dezi: [ 89  96 114  94  96]
tozam: [ 90  88 116 128 128]
Lizo: [105  92 168 134 134]
tet: [174 183 107 140 140]
vudim: [115  94 123 161 160]
nipon: [130 161 114 172 143]
nup: [164 161 123 161 160]
Zolez: [ 97  94 132 120 121]
Zuteb: [ 73  66 152 111 111]
lef: [165 161 114 172 170]
sobi: [174 183 107 131 131]
[165 161 114 172 170] | lef
has: [128 128 116  88  90] | no
rev: [ 94 114] | dezi

Gok: [128 105 136 143 133 143 152 167 131 129 117 146 121 132 119 107 126 166
 147 143 108 123 147 133 108 134 119 147  96 103 119 138 120 125  91 110
 131 156 135  97 120 109 132 126 147]
Firap: [133 128 130 117 139 154 139 118 133  90 141  79 138 129 123 127 122 113
  95  90 153 110 102 132 146 107 138 142 141 134 128 124 148 127 118 139
 130 147 142 155 139 138 141 153 115]
lurud: [140 135 131 124 166 137 137 138 119 107 149 104 117  91 102  96 131 117
 170 163 134 113 140 126 135 114 131 131 123 106 137 127 123 135 132 150
 133 139 111 106 139 115 152 141 153]
nop: [137 159 111 114 122 149 128 116 104 115 146 137 140 137 115 163 131 143
 135 140 119 160 160 101 118 116 132 155 138 143 128 149 148  88 135 138
 120  99 142 131 115 147 109 118 131]
Nobo: [104 119 133 160 132 140 139 116 103 129 102 127 134  79 109 137 122 121
 118 121 143 140 168 106 125 112 114 116 154 122 122 141  97 133 120 123
 156 115 121 143 110 114 130 106 103]
Tasep: [127 113 148 136 121 121 126 140 136 120 132 139 121 109 135 105 109 126
 166 156 132  83 133 115 112 130 130 127 123  94 116 130 104 119 127 106
  92 135 141 104 127 109 170 132 114]
zag: [144 114 120 127 125 151 127 121 123 130 116 108 138 153 117 158 131 132
 167 164 104 156 136 101 128 140 145 108 153 129 123 120 107 139 149 139
 130 160 139 101 103 136 124 108 134]
beve: [125 126 136  98 145 130 163 143 113 134 144 133 114 120 142 112  99 154
 121 133 152 153 133 113 149  93 125 113 132 149 130 150 117 122  95 143
 133 127 130 113 116 105 131  97 160]
lofe: [112 128 126 164 129 118 141 162 146 115  97 123 136 113 162 108 125 131
 122 115 117 167 100 141 125 108 118 119 127  88 104 130 111 141 119 113
 105 136 135 105 121 121 131 115 123]
petor: [108 111 106 126 152 108 144 132 123 149 151 112 137 105 153 138 136 124
 160 141  97 135 141 122 156  93 145 107 157 134 138 136 138 133 132 134
 127 119 108 116 105  99 119 117 112]
neb: [109 124 116 135 153  86 125 129 136 147 124 138  96 122 161 157 157 121
 141 112 120 129 118 109 117 109 141 112 126 130 129 138 133 107 139 150
 133 122 101 108 136 121 120  90 103]
dulu: [114 162 148 135 103 143 106 107 125 132 134 127 138  97 122 120  93 128
  99 135 150 114 136 110 112 106 128 104 149 122 119 126 118 104 161 117
 112 120 145 151 108 123 147 147 126]
rev: [108 133] | Gok
rev: [ 95 113] | Firap
has: [127 113 148 136] | yes

kiz: [138 128 132 131 123 109 150 126 125 122 132 124 130 124 131 124 132 113
 105 137 130 138 118 138 127 125 128 129]
fiba: [149 132 131 133 162 108 172 130 117 101 140 165 141 152 130 141  89 100
 124 136 127 134  84 110 130 134 138 145]
nedaz: [143 135 118 130 164 105 176 126 115 108 140 158 147 142 138 149  84 102
 125 135 127 128  80 113 124 132 143 183]
Dofi: [143 135 103 130 164  97 176 126 115 108 140 158 147 142 138 149  84 102
 125 135 127 128  80 113 124 127 143 183]
sotu: [149 132 131 133 162 108 172 130 117 101 140 165 141 152 130 141  89 100
 124 136 127 134  84 110 130 134 138 171]
has: [130 116 101] | no
[149 132 131 133 162 108 172 130 117 101 140 165 141 152 130 141  89 100
 124 136 127 134  84 110 130 134 138 145] | fiba
has: [126 115 107] | no
has: [108 172] | yes
has: [126 115 109 140] | no
has: [109 130] | no

